Each row of numbers belongs to one of the objects below and depends on some of the facts about them. Some rows are named. Which object is each other row?

Known rows:
[-14,  15,  16,  47, -11,  16,  27,  19, -22,   2,  -1,  35,  15, -12, -36,
  -5] : j244
[  4,  -1,   3,  13,  22, -46,  -9,  13, -39, -20,  10, -28, -17, -11,  38,
   1] : j841
[ 19,  25,   3,  30,  17, -11,  32,  24,  11,  20, -16,  31,   1, -20,   1,
   4] : j797
[ 40, -15, -30,   4,  33, -23,  16,  10,  19,   8,  11,   2,  26,  18,  29,
  25] : j443
[  9,  -6, -18, -10,  11,  16,  -1,  11,  16,  -4,  -8, -15,   4, -17, -13,
 -18] : j463
[ -1,  15, -14,   0,   0,   1,   6,   4,   0,  -7, -11,   1, -12, -22, -16,
  -4] : j991
[-26,  26,  17,   6, -27,  18,  14, -10,  -9, -22,  17,  18, -17,  -9, -20,
   1] : j310
[  7,  15,  -1,   2,  -4,   1,   5, -14,   3, -12,  -5,  -9, -18, -20, -16,
 -20] : j465
[  2,   8, -13,  -5, -24,   6,  -4, -13, -13, -15,  -9,   4, -16, -21,   0,
  -7] : j615
[ -8,   4,  -6,  -7, -15,  24,  12,   7,  -1, -12,   7,  22,  -6,   5, -12,
 -21] : j497
[-13,  24,   0,   5, -14,  -1,  -5,  12, -11, -37,  35,   8, -18,  -5, -13,
  -2] : j566
[ -4,  23,  29,  15,  16,   1,  17,  13, -19,  47, -14,   0,  -5, -20, -23,
  21] : j349
[-20,  -2,  19,  16,  15,   3, -11, -13,  27, -20,  -9, -11,   4,  13,   6,
 -28] : j813
[-5, 17, 17, 23,  1, 14, -1,  4, 15, -2, -3, 17,  9, -3, -6,  4] : j108
[-26,  32,  20,   6,  28,  -6, -13,  -4,   3,   5,  26,   8,  10, -11,   5,
 -22] : j882
[  6, -41,  16,  -1,  12,  15,  14,  -4,  66,   0,  39,  29,  36,  53, -10,
   9] : j508
[ 47, -46,   0, -10,  18, -17, -11, -23,  66,  22,  -1, -25,  21,  17, -12,
   9] : j980
[  5, -54,   3, -16,  -1, -19, -12, -20,   3,  22, -34, -48, -17,  -4,  -1,
  19] : j805
[ 19,  27, -25,  18, -11,  16,  13, -12,  29, -10,  -3, -11,   6,  -9,   6,
 -12] : j216
[-19,  15,  14,   4, -17,   6,   8,  14,  -5,  12,  -4,  21,   2,   6,  11,
  18] : j204
[  2, -24, -20, -46,   2, -30,  -5,   1, -37, -28,   0,  -3,  -6,  30,   7,
   9] : j279

Facts:
j110 | ψ c
j204 | ψ b
j615 | ψ a
j664 | ψ g
j135 | ψ c | ρ j638, j635 | Σ j566, j606, j310
j108 | ψ b
j849 | ψ c | ρ j652, j146
j786 | ψ c
j146 | ψ b | Σ j310, j204, j848
j218 | ψ b
j841 | ψ f | Σ j689, j797, j669, j664
j79 | ψ e
j65 | ψ a | ρ j463, j34
j988 | ψ b | Σ j606, j615, j278
j566 | ψ a | ρ j314, j988
j345 | ψ d
j119 | ψ a | Σ j110, j848
j489 | ψ b | Σ j216, j797
j813 | ψ a | Σ j108, j882, j689
j244 | ψ b | ρ j79, j916
j669 | ψ b
j464 | ψ d | ρ j216
j638 | ψ a
j465 | ψ a
j882 | ψ a | ρ j638, j345
j279 | ψ c | ρ j470
j463 | ψ a
j635 | ψ a
j805 | ψ c | Σ j980, j664, j848
j167 | ψ a | ρ j841 | Σ j664, j422, j848
j619 | ψ a | Σ j108, j786, j278
j256 | ψ d | Σ j110, j991
j443 | ψ d | Σ j218, j797
j797 | ψ b
j349 | ψ b | ρ j664 | Σ j151, j664
j991 | ψ a
j916 | ψ f | Σ j786, j204
j838 | ψ a | ρ j841, j988 | Σ j849, j65
j151 | ψ a
j324 | ψ c | Σ j689
j314 | ψ d
j950 | ψ f | ρ j669, j470
j497 | ψ a | ρ j218 | Σ j566, j615
j689 | ψ b | ρ j79
j310 | ψ a | ρ j615, j465
j470 | ψ d | Σ j151, j849, j615
j848 | ψ f
j490 | ψ b | Σ j310, j615
j980 | ψ d
j422 | ψ a
j652 | ψ a
j283 | ψ b | Σ j980
j216 | ψ e
j508 | ψ d | ρ j606 | Σ j882, j606
j34 | ψ e
j278 | ψ g | ρ j669
j606 | ψ b
j99 | ψ a | ρ j324, j797 | Σ j980, j422

Name these rows:
A row may be one of the objects named above.
[ 32, -23,  -8,  -5,  12,   7,  16,   5,  40,   8,  29,   1,  29,  31, -12,
  22] => j464
[ 22,  -8, -20, -13,  23, -15, -10,   0,  24,  17,  26, -15,  27,  14,  17,
  27] => j345
[-21,  19,   8,  24, -29,  -5, -14,   9,  -6, -18,  20,  30,  -7,  14,  21,
  10] => j988
[ 11,  26,  -3,  25,  10,  14,  12,   7,  16,   5,  -9,   9,  -9, -22, -29,
  -2] => j218
[ 25,  20, -20,   9,   4,  -3,   0, -24,  -4,  10, -32, -47,   5, -15, -21,
   4] => j664
[  4, -51, -18,  -3,  29,   4,   2, -12,  14,  -5, -14, -29,  21,  21,   8,
 -12] => j324
[ 17,  31, -27,   0,  22, -22, -14,  28, -26,   6, -27,  25,  -6,  -7,   0,
   9] => j669
[  9, -33,  62,  -1,   1,   0,  11,  -4,  34,  33, -12,  -4, -16,  -2, -31,
 -33] => j99
[-31,  20,  15,  -2, -27,  23,  20,  -1,  -4, -22,  14,  20, -21,  -4, -14,
  -7] => j310
[  9,  -3,  35,  22,  -6,  -3, -12, -10,  41,  30, -28,   7,  -2, -13, -23,
 -11] => j283
[-35, -12, -11, -19,  -5,  -3,  -8,  -7, -20,   1,  30,  11,  10,  22,  26,
  -6] => j135
[-16,  19,  23,  64,  15,  17,  25,  26,  -3,   2,   2,  19,  25, -12, -35,
 -13] => j689
[ -8, -25, -45, -25,  -7,   1,  -8, -14, -11, -13, -13, -23,  -9,   1,   0,
  13] => j110
[  7,  18, -29,  44, -29,  20,  12,  10,  -7, -12, -15,  -2,  18, -18,  -2,
 -15] => j79
[  5,  10, -16, -39,  -1,   0, -18,   3, -19, -24,   4,  10,  13,  46,  18,
 -10] => j278
[-41,  11,  36,   9, -38,  29,   4,   6,  -6,  33, -16,  35, -17,  -6,  10,
  30] => j146
[-25,  -3,  46,   2, -11, -18,  -7,  27, -29,  16,  11,  -7, -33,  -9,   3,
  20] => j167
[ -3, -54,   1, -23,  -4,  -2, -19, -25,   0,  22, -36, -59, -18,  -6,  -1,
  18] => j805
[  0, -30, -25, -38,   6,   4,  -9, -20,   0, -33,  10, -29,   4,  36,  31,
   9] => j786
[-14,  18,  16,  26, -28,  -2, -10,   8,  -7, -21,  23,  30,  -6,   6,  19,
   9] => j988
[  5, -30, -19,   1,   4,  -2,  -3,   5,  23,  17,   5,   0,  26,  20,   3,
  47] => j256
[-42,  10,  39,  17, -43,  27,   6,   2,  -1,  34, -16,  37, -14,  -4,   5,
  30] => j146
[ -6,  12,  23,  -8, -12, -22,  -2,  19, -41, -18,  40, -10, -21,   6,  23,
   9] => j838
[ 45, -11, -32,   7,  32, -32,  14,  -1,  18,  11,  17,  -6,  30,  14,  21,
  26] => j443
[ -5,   0,  25, -11, -10, -30,  -5,  19, -33, -25,  38,   0, -12,   1,  28,
   5] => j838
[-40,  -4,  -6, -29,  -1,   6, -10,  -5, -15,  -8,  41,  10,   4,  25,  31,
 -10] => j135
[-10,   5,  -4, -56,   2, -27,  -7,  20, -53, -27,  -4,   4, -25,  19,  13,
  -7] => j950
[-39, -25,  11, -24, -16,  12,  -7, -11, -23, -24,  -5,  -6, -13,  17,  42,
  -8] => j916
[ 36, -20, -27,  -3,  16, -12,  -4,  -9,  27,  -6,  23, -16,  28,  14,   6,
  31] => j314
[-25,  -6,  22, -18,  -5,  15, -13, -15,   7,  -5,  10,   4,   1,  27,  33,
 -19] => j619
[-21,  -3,   7,  12,  18,   9, -12, -15,  16, -14,  -6,  -3,   7,  11,   4,
 -20] => j813
[ 36, -32, -40, -37,   8, -46, -21,  15, -39,  24, -15,   6,  20,  35,  48,
  38] => j470
[ 15,   6,  -8,   0,   7, -14,  -3,   4, -12,   7, -11, -30, -13, -29,   1,
  -7] => j151
[ -6,   1,  -5,  -7, -25,  22,  13,   7,  -8,  -5,  19,  31,  -3,  -3,  -5,
 -23] => j497
[-27,  -6,  -6, -16, -15,   9,  -8,   1, -24,   2, -22,  -9, -32, -27, -11,
   2] => j848
[  7, -27, -14, -29,  -7, -10,  11, -12, -19, -23,  11, -36,   8,  14,  -7,
   4] => j849
[-37,   4,  10,   2, -21,  14,  -6,   7, -19,  26, -23,   3, -28, -20,   2,
  22] => j119
[ -7,  11,  10,  34, -27,  26,  10,   2,  30,   7,  -7,  29,   0, -16, -30,
 -10] => j606
[ -4,  22,   9,  44, -12,  19,  19,  27, -13,   0,   4,  30,  20,  -8, -35,
  -4] => j244
[-25,  27,  17,   5,  31,  -2,  -7,   1,  -8,  11,  31,   4,  13,  -7,   5,
 -21] => j882
[  8, -24, -27,  -5,  10,   4,  -5,  -1,  27,  14,  11,  -6,  15,  15,  -1,
  40] => j256
[ -9,  17,  -3,  19, -32,  15,   1,  10,  -8,  17,  -5,  40,   0,  -2,   8,
  10] => j490

The same objects again, as new rows of numbers:
Some objects and their rows:
[ -8, -20,  12,  39, -18,   3, -11, -15,   2,   1,  12,  -7, -26,  17,  14,
  20,  35,  18, -26, -20,  10,  -7, -40,  -9, -22, -21,  -7,  22,  18, -21,
  -2,  -4] : j988
[-27, -12,  25, -18, -25,  27, -15, -13, -11,   3,   2,   8,   8,  -9,  -4,
 -22,  27,  18,   2,  21,  -2,  39,   5,  19,  46,  42, -21,  -6, -25,   3,
 -10,   8] : j278
[ -4,   8,  -5,  -3,  -4,   8,   9, -17, -10,   6,  -1, -10,   6,  -9,  -9,
 -13,  23, -18,  -1,  19,  19,  12,   1,  11, -19, -10,  22, -12,   1, -33,
  37,  -5] : j619
[-18, -34,  25,  48,   1,  11,  -9, -18,  -4,   6,  13,  -8, -16,  23,   7,
  -3,  20,  13,  -8, -15, -27,  14, -24,  -8,  19,   4,   3,  11,  13, -10,
  -6,  10] : j108
[ -8,  32, -28, -11,  -2,  -1, -29,  21,   0, -13,   0,   2,   0,  11,  19,
  27, -18,   4,   3,  -8,  14,   1, -20,  15, -15,   5, -19,  -6, -17,  21,
   2,   6] : j135
[ -1,  -1,   9,   1,  -3,  22,   6,   3, -33,   6, -23,   1,  13,  -1, -11,
 -20,   3, -11,  26,  -5,  -4,  20,  -5,  -9,  11,  13,  12, -18,  -6,  22,
  36, -13] : j638
[ -7,  17,   4,   2,  -1,  -5,  10,   9,  24,  -5,   0, -14, -15,   1, -20,
  18,  -5, -14, -13,  -9,   8, -14,  13,  27,   7,   6,  26, -27,  17,  36,
 -24,   3] : j841
[ 14,   7,  16, -34,  -5,  13, -10,  -6,  13,  -9,  29,  -3, -17, -14,   6,
 -16,   2,  -4, -10,  32, -11,  -1, -25,  22,  21,   6, -20,  45, -17,  11,
 -34,  -8] : j664
[  9,  48, -35,  -8,   6, -17, -13,  19,  26,  -1,  -6,  -8,  13,   4,  19,
  15, -28, -17,  -7,   8,  -1,  -8,  -8,  23, -12,   2,   5,   6,   0,  -5,
   8,   2] : j805
[  6,  -8,  -9,   1,  14,  12,  10,   0,  15,  25,  17,  -8,   7,  19,  -1,
 -10,  13, -20, -11,  -7, -23,   2,  13, -20,   2,  -8,  12,   8,  -6,  -7,
  -4,  -5] : j980
[-17, -14,  45,  -4,   6,  -1,  -1,   8,  -8,  46,  -3, -18, -19,  -6,   3,
  -1, -10, -12,  25,  -7, -10,  17,   3,  12,  56,  28,  21, -10,  10,  34,
 -20,  12] : j848
[-48,   6,  -7,  20,   4, -13, -18,  -8, -15, -21,  11,  -1,  -2,  18,  42,
  24, -14,   7,  15, -10,  -1,  -5,  -3, -11,  24,  16, -34, -19, -20,  41,
 -14,  19] : j689
[-21, -23, -27,  37, -14,  25,  12, -10,  21,  -8, -15,  -7, -23,  12, -31,
   8,  19,  29,   7, -19, -13, -13,  -8,  -3,  10,   7,  14,  -5,  12,   3,
 -11,   0] : j797
[  5,  24, -48, -14,  11,  -6,   7, -10,  25,  -4,   9, -17,  -1,  -3, -20,
   7,   1,  -6, -17, -18,  10, -36,  20,   2, -12, -21,   9, -17,   1,   3,
 -14, -22] : j443
[-17,   6,  21, -24, -10, -10,   5,  11, -23,   5, -21,  11,  29, -23,  21,
 -10,  38,  41,  39,  30,   1,  -9,  11, -15,  22,  -9,   1,  -6,   7,   6,
 -16, -16] : j79
[ 34,  -4,   8, -21,   2,  -6,   9,  -8,  -6,  10,   4,   6,   5,   2,   1,
 -16, -16, -17,  -3,  13,  -9,  13,   3,  -6,  -1,   6,   7,   9,  -3, -14,
  22, -10] : j422
[  8,   6,  -6, -30,  -6,   2,   9,  16,   9,   7,   2,  -4,   5,  -3,  11,
 -23, -22,  -9,   1,  16,  -5,  12,   7,   1,  29,  19,  12,  15,  33, -16,
  -8,   4] : j110
[ 31,  -6,   6, -22,   4,  -7,  11,  -6,  -9,   5,   1,   6,  10,   8,  -3,
 -16, -23, -16,  -4,  21,   3,   5,  -1,   6,  -1,  -2,   7,   4,   3, -15,
  17, -10] : j463
[ 18,  -5, -12,  -2,  -1,   6,  11,  -4, -22,  -3,  -3,   7, -15,  13,   5,
 -11,  -3,   9, -17,  12,  41,   6,  -3,   5, -47,  -4, -10,   5,  -4,  -9,
  23,   0] : j497
[ -6,   7, -11,  32, -16, -16, -29,   3,   5,  -7,  -1,  12, -17,   2,   3,
  24,   3,   3, -14, -12,  -5, -30, -37,  -5, -29, -11, -18,  11, -14,  -5,
  -1,  12] : j490
[ 20,  -7,  17, -34,  18,   1,  13, -11,  -1,  27,  25, -16,  -1,  -1,   9,
 -13, -10,  -1, -23,  -1,   3, -11,  23, -13,   9, -24,  -8,   1,  -3,   5,
 -23, -23] : j314

Which object is each row?
Some rows may be objects named above.
[-17, -16,  38,  -1,   4,  -6,   7,   8, -13,  42,  -5, -16, -16,  -7,  -3,
  -5,  -7,  -6,  24, -11, -15,  23,   5,  12,  53,  19,  27,  -4,   8,  35,
 -25,   2] => j848
[-45,  -3,  -9,   8,  -6,  20, -12,   4,   9, -40,  17, -25, -21, -27,  22,
  28,  27,   2,  19,  10,  13,  -6,  -5,  -6, -10,  -3, -19,  33,  -7,   2,
 -12,  20] => j349
[ 18,  19, -15,  12,  13, -18,   1,  -9,  -3, -15,  -6,  -1,  18,  10,  -5,
   5,  -9, -20, -13,  -5,   6,  -8,  -8,  14, -30, -15,  15, -25,  -8,  -8,
  34,  -4] => j813
[-22,  14,   6,  42,   0, -19, -21,  14,  13,   1,   7,   5, -12,  -1,  -9,
  28,  -5, -10,  -4, -20,  -8, -28, -28,  15, -25,  -9,  -5,   5,  -9,  -1,
 -26,  14] => j146
[-26, -15,   0,   5,  10,  16,   2,  -3,  21,  10,   6,  -5, -15, -11,   3,
   4,  13,   5,   0, -26,   5,  22,  30,   8,   9, -30, -10,   8, -18,  -1,
 -35,   1] => j464
[  7,  -7, -13,  -5,   8,   7,   8,  -3,  12,  18,  21,  -5,   9,  24,  -2,
 -10,  26, -13,  -7,  -7, -19,  -4,  20, -25,   4,  -6,   9,  11,  -7,  -9,
  -9,  -9] => j980
[ -5, -21,  18,  39, -13,  10, -16, -13,   3,  11,  14,  -1, -21,  18,   6,
  25,  31,  23, -22, -16,   4,  -3, -36, -11, -20, -20,  -4,  17,  17, -22,
  -3,  -4] => j988
[-18,  17,   9, -20,  11,   9,  -1,  12,  -8,  16,  -8, -25,  16,  -2,  11,
 -13,  12,   0,   9,  18,  -2,   8,   4,  15,  21,   4,  16, -12,   6, -14,
   7,  -2] => j786
[-12, -29,  11,  19,   4,  20,  12,   2,   2,  12,   3,   5, -11,  17,  -9,
  -5,   0,  19, -12,  -7,  -4, -12,  -3, -30,  -1,  16,  -8,   8,  13,  10,
  -3,  -8] => j218
[ 18,  25, -19,   4,  12, -16,  -6, -14,   2, -14,  -6,  -2,  16,  11,  -1,
   2, -13, -24, -10,   2,  14,   0, -11,   9, -24, -21,  18, -29,  -8,   0,
  35,   3] => j813
[-23,  -6,  48,  -9,   5,   7,   1,  -8, -15,  22,  -4,   5,  -6,  -7,  -8,
  -4,   3,  16,  30,  -6,  -4,  39,  46,   8,  45,  26,  22, -21,  -6,  31,
 -28,  21] => j950
[ 15, -24, -35, -34,   0,   7,   7, -13,   5,  14,  44,  -5,  -5,   4,  12,
  15,  -9,   2, -20,   3,  29, -14,  21, -28, -13, -28, -10,  -3,   3, -11,
   2, -11] => j508
[-43, -20,   2,  48, -15,  -6,  -5,  -2,  -3, -12,  15,   7, -13,  13,  28,
  13,  25,  26,  13, -17,   2,   0, -17, -14,  12,  22, -19,   7,   1,   8,
 -10,  22] => j244
[ 11, -31, -40, -27,  -1,   7,   8,  -1,  -2,   9,  44,  -7,   4,   2,  13,
  21, -12,   3, -24,   7,  25, -10,  24, -26, -15, -17, -12,  -3,   2,  -7,
   6, -14] => j508
[ 29,  12, -22,  20,   7,   7, -11, -14,  15,  -4,  27,  -4, -20,   1,   3,
 -15,  37,  26,   4, -28,   4,  -5,  12,  -8, -32, -41,  10,   0,   5, -34,
 -17,  -5] => j470
[-20, -15,  45,  -5,   0,  -4,   7,  11, -24,  39,  -8, -17, -22,  -4,  -5,
  -3,  -7,  -3,  23, -11, -15,  23,   3,  12,  51,  25,  28, -14,  15,  31,
 -14,   4] => j848
[  5,   1,   5,   3,  16,   0,  -4,  -3, -27, -21, -16,   3,  19,  19,   1,
  13, -34, -12,   9, -19,   4,  20,  -4, -18,   5,  10, -11,  -9, -22,  38,
  20,   6] => j882
[-11, -21,  15,  38, -12,  10,  -9, -13, -10,   7,   9,  -4, -27,  15,  12,
  23,  28,  15, -27, -15,  11,  -6, -45, -15, -24, -22,  -1,  14,  20, -22,
   3,  -2] => j988
[ 28,  19, -18,  21,   4,   4,  -3, -15,  19,   2,  22,   0, -18,  -4,   4,
  -9,  41,  23,   3, -23,  -5,   2,  18, -12, -23, -31,   6,   4,   4, -38,
 -13,   1] => j470
[ 21,   1, -14,  -1,   0,   0,   5,  -8, -17,   0,  -4,  11, -13,  15,  10,
 -16, -11,  10, -20,  12,  39,  10,  -6,   7, -45,   3,  -9,   9, -10,  -9,
  28,   0] => j497
[-20, -35,  22,  47, -11,  11,   0, -18,  -2,  10,  11,  -2, -21,  24,   5,
  -9,  21,   8,  -8, -17, -30,  11, -21,  -7,  24,   5,  10,  12,   6,  -5,
  -7,  12] => j108

